Below are the code and all the weights of a small trained network. Each question names an input and a target symbol and asks about switching units off, where a switched-off unit gives its printed mean instead of its output.

import numpy as np


def w(rows, s, z=0):
    codes = np.array(rows[::2]) - 128.0
    scale = np.full(codes.shape[1], s)
    scale[-1] = z or s
    return codes * scale


def f(y):
    return np.maximum(y, 0)


def softmax(a):
    e = np.exp(a - a.max(-1, keepdims=True))
    return e / e.sum(-1, keepdims=True)


def log_softmax(a):
    a = a - a.max(-1, keepdims=True)
    return a - np.log(np.exp(a).sum(-1, keepdims=True))


def net(x, mask):
    ids = ['ΓΣΨΩαεθλμ'.index(c) for c in x.split()]
    T = len(ids)
    res = E[ids] + P[:T]
    u = 0
    for l in range(2):
        r = res
        for j in range(2):
            rows = slice(2 * j, 2 * j + 2)
            q, k, v = (r @ M[l][rows].T for M in (Q, K, V))
            z = softmax(np.where(np.tri(T) > 0, q @ k.T / 2**0.5, -1e9)) @ v
            o = O[l][rows]
            res = res + np.where(mask[u + j], z, o[:, -1]) @ o[:, :-1]
        u += 2
        y = f(res @ A[l][:, :-1].T + A[l][:, -1])
        res = res + np.where(mask[u : u + 4], y, B[l][:, -1]) @ B[l][:, :-1]
        u += 4
    return log_softmax(res[-1] @ U[:, :-1].T + U[:, -1])


Q, K, V, O, A, B = {}, {}, {}, {}, {}, {}
E = w([
[113,159,60,124,163,119,143,150,82,112,161],'Γ',
[97,174,194,149,141,159,138,112,78,96,165],'Σ',
[98,103,145,151,157,154,103,104,85,190,160],'Ψ',
[92,215,142,120,5,104,97,156,83,94,140],'Ω',
[128,98,197,168,83,119,154,94,146,165,152],'α',
[177,154,80,135,88,30,150,129,219,190,133],'ε',
[108,208,128,208,120,66,133,114,140,105,167],'θ',
[166,187,154,176,199,135,97,123,110,92,150],'λ',
[26,152,108,66,91,89,84,142,190,88,145],'μ',
],0.021)
P = w([
[124,86,128,88,80,39,154,153,95,9,166],'0',
[131,95,78,64,132,25,151,118,82,211,70],'1',
[120,145,93,115,146,176,131,75,109,178,139],'2',
[115,123,126,60,126,62,134,138,97,151,81],'3',
[119,133,64,131,113,189,110,113,133,156,156],'4',
[97,97,161,108,154,94,99,101,121,177,71],'5',
[123,93,56,164,116,194,106,149,143,176,144],'6',
[106,126,164,106,155,88,88,140,129,163,69],'7',
[129,108,87,182,103,192,90,180,132,184,136],'8',
[124,155,186,104,175,104,86,182,117,141,56],'9',
[145,123,86,177,134,197,99,231,141,175,124],'10',
[143,173,200,107,186,87,72,217,148,143,66],'11',
[105,132,105,195,183,179,115,229,147,213,195],'12',
],0.013)
Q[0] = w([
[143,182,71,136,59,235,127,133,135,240,164],'0.h1',
[163,81,232,2,173,46,159,86,126,103,32],'0.h1',
[118,90,165,135,138,114,107,108,183,118,8],'0.h2',
[151,70,162,67,111,168,142,90,179,37,70],'0.h2',
],0.0077)
K[0] = w([
[109,178,119,224,175,105,115,243,254,126,101],'0.h1',
[216,86,94,80,85,74,245,11,118,104,141],'0.h1',
[116,116,99,128,109,113,122,49,93,90,98],'0.h2',
[132,106,114,92,116,118,162,19,74,134,97],'0.h2',
],0.0064)
V[0] = w([
[144,5,135,2,147,168,40,155,159,117,148],'0.h1',
[192,120,145,93,137,213,140,133,33,135,129],'0.h1',
[115,136,170,96,90,134,216,98,197,96,117],'0.h2',
[133,82,133,155,136,125,177,127,126,18,119],'0.h2',
],0.0081)
O[0] = w([
[240,129,114,89,146,100,97,116,116,151,182,2],'0.h1',
[161,80,112,234,50,90,105,110,86,254,195,40],'0.h1',
[137,163,244,64,250,164,187,138,180,150,177,58],'0.h2',
[141,124,223,157,131,119,155,82,102,40,209,92],'0.h2',
],0.0097,0.0065)
A[0] = w([
[130,96,14,92,80,154,225,124,105,100,98,150],'0.n1',
[54,95,48,107,138,43,138,89,46,196,101,254],'0.n2',
[157,74,79,237,83,164,44,80,108,2,244,70],'0.n3',
[227,113,143,190,158,116,117,169,70,6,175,157],'0.n4',
],0.0054,0.0037)
B[0] = w([
[95,114,181,182,161,173,208,125,56,175,178,193],'0.n1',
[115,154,186,101,255,156,23,189,68,168,172,249],'0.n2',
[128,206,59,116,90,39,123,87,162,242,163,166],'0.n3',
[55,218,186,152,117,66,155,116,118,28,140,154],'0.n4',
],0.0094,0.011)
Q[1] = w([
[114,97,189,132,129,86,122,145,64,159,65],'1.h1',
[114,123,164,76,164,2,131,111,120,61,125],'1.h1',
[104,107,155,110,144,56,120,138,88,131,94],'1.h2',
[147,115,180,107,136,63,127,101,124,84,135],'1.h2',
],0.0096)
K[1] = w([
[185,168,254,201,144,55,165,193,106,88,129],'1.h1',
[100,173,206,83,165,115,157,105,101,123,221],'1.h1',
[57,47,143,73,105,36,172,64,88,70,249],'1.h2',
[102,54,146,69,104,72,208,56,83,145,168],'1.h2',
],0.0067)
V[1] = w([
[81,110,124,84,98,133,15,173,95,97,121],'1.h1',
[125,113,22,123,247,73,121,166,152,124,103],'1.h1',
[81,84,206,2,139,172,109,197,101,172,139],'1.h2',
[109,134,63,95,87,119,236,148,93,199,146],'1.h2',
],0.0075)
O[1] = w([
[141,122,143,53,161,224,6,78,32,99,210,253],'1.h1',
[81,153,139,59,192,111,180,98,49,121,61,31],'1.h1',
[85,160,220,105,83,50,142,206,114,91,204,57],'1.h2',
[152,43,102,164,159,108,171,172,66,43,93,71],'1.h2',
],0.011,0.006)
A[1] = w([
[141,90,71,154,157,190,118,104,114,55,21,61],'1.n1',
[232,117,107,133,85,200,67,141,201,143,122,1],'1.n2',
[75,172,202,114,182,90,31,88,91,3,55,203],'1.n3',
[74,133,174,108,227,203,179,108,92,77,146,208],'1.n4',
],0.0049,0.0043)
B[1] = w([
[114,28,150,97,128,27,124,81,137,73,136,197],'1.n1',
[72,202,148,117,141,120,245,107,124,58,209,176],'1.n2',
[97,89,15,55,146,138,178,177,227,199,191,254],'1.n3',
[182,109,130,189,93,125,105,112,190,117,99,240],'1.n4',
],0.011,0.016)
U = w([
[51,138,141,130,153,132,205,99,79,100,185,5],'Γ',
[142,153,145,176,105,84,90,180,167,127,130,55],'Σ',
[109,153,174,92,127,70,126,108,98,143,164,85],'Ψ',
[91,140,171,138,141,161,85,143,117,22,179,100],'Ω',
[128,73,188,151,91,81,111,174,129,105,141,254],'α',
[84,141,177,124,144,121,188,185,108,124,114,196],'ε',
[95,101,123,207,104,226,181,185,168,123,122,35],'θ',
[100,188,132,143,101,161,119,90,123,169,82,225],'λ',
[254,121,86,101,87,179,156,151,162,156,146,177],'μ',
],0.0061,0.0057)

Each question gives the input, a string of symbols that net reads in full, and the target symbol t.
The units are the heads (2 rows each of Q, K, V and O) and the neurons (one row each of A and B). Each row of codes is followed by its name. A weight is (code - 128) times the scale printed after its matrix; where a second scale follows, it is the last column's (O, A, B and U).
mask holds one flag per unit, layer by layer, with each layer's heads first. A switched-off unit (its flag False) gives its mean, the last column of its rows in O or B, instead of its output. The means were averaged over made-up inputs and are rounded, as every weight is.
A unit's drop is (log p(t) with every unit on - log p(t) with that unit switched off) / (log p(t) with every unit on - log p(t) with every unit switched off).
The circuit of an input: a set's keep is (log p(t) with only the set's units on - log p(t) with every unit switched off) / (log p(t) with every unit on - log p(t) with every unit switched off). Starting from all 12 units, units are removed one at a time, each time the one whose removal leaves the highest keep (on an exact tie, the one counted first), for as long as the keep stays at least 0.8.
units of the circuit, in order: the units of the circuit, biggest drop first
k most important neurons of layer l: the k neurons of layer l with the biggest drops, biggest first
heads that matter: for each layer, one digit per head in row order, 1 if its drop is at least 0.15 and else 0, layers parted by /
input α ε Γ Γ α Σ Γ Γ Ω Σ, target Σ: units of the circuit, in order => [0.h2, 1.h1, 1.h2]
input θ μ Γ Γ Γ Γ α Ψ Γ, target α: heads that matter => 00 / 11
input μ Ω θ Γ Γ, target θ: units of the circuit, in order => [1.n4, 0.h1, 0.n1]
input θ Γ θ Ψ Ω ε Γ Γ, target λ: 2 most important neurons of layer 1 => [1.n3, 1.n1]
input θ λ α Γ Ψ θ Γ ε Γ, target ε: 2 most important neurons of layer 0 => [0.n2, 0.n1]
input Σ Ω θ, target θ: heads that matter => 10 / 00
input θ Γ Γ μ θ Σ Γ Ψ Ω μ, target λ: units of the circuit, in order => [0.h2, 1.h2, 0.n4]
input Γ μ Γ Γ λ Ψ θ ε μ Ω, target α: 2 most important neurons of layer 0 => [0.n3, 0.n2]
input Σ λ Γ λ μ Ψ Ω, target μ: units of the circuit, in order => [0.h1, 1.h1, 1.n3]
input Γ Σ λ Ω α μ μ Ω Ψ Γ ε, target ε: units of the circuit, in order => [0.h2, 1.h1]
input Ω θ Γ Ψ Γ Γ θ, target θ: units of the circuit, in order => [0.h1, 1.n4, 1.n3]
input Σ Ψ Γ Γ μ μ θ Γ Γ Γ λ λ, target θ: units of the circuit, in order => [1.h1, 0.n2, 0.h2, 1.n2]
input Γ λ Ψ Ψ Ω Ψ λ Σ Ψ, target λ: 2 most important neurons of layer 0 => [0.n2, 0.n1]
input Ψ θ Σ θ, target μ: 3 most important neurons of layer 0 => [0.n3, 0.n2, 0.n1]
input Ω α Ω Ψ ε λ, target Ω: heads that matter => 01 / 10
input μ Ω Ω Ψ Γ θ μ μ Γ Ω, target Ψ: units of the circuit, in order => [1.h2, 0.h2, 0.h1]
input ε θ Ψ, target θ: units of the circuit, in order => [1.n4, 0.h1]
input Γ Γ μ Ω Ψ Ψ, target α: most important neuron of layer 1 => [1.n1]
input λ Ω ε Σ Ω ε Γ Γ, target Γ: heads that matter => 01 / 11
input Ω μ Ω Σ Ψ Γ θ Ψ α θ, target Ω: heads that matter => 01 / 10
input θ λ Ω ε, target λ: units of the circuit, in order => [1.h2, 0.h2, 1.n3, 0.n4]
input λ θ Σ Σ ε Γ θ α λ μ, target Γ: heads that matter => 01 / 01
input ε Ω μ ε μ α Γ ε θ Ω Γ μ Ω, target μ: units of the circuit, in order => [0.h1, 1.n3, 1.h1]
input Σ Γ μ, target μ: 3 most important neurons of layer 0 => [0.n2, 0.n4, 0.n1]
input λ Γ Ψ Γ Ω ε μ, target μ: 2 most important neurons of layer 1 => [1.n3, 1.n4]
input Ψ ε α α Γ Ψ, target μ: 3 most important neurons of layer 1 => [1.n3, 1.n4, 1.n2]
input Γ θ α μ λ, target μ: heads that matter => 00 / 10
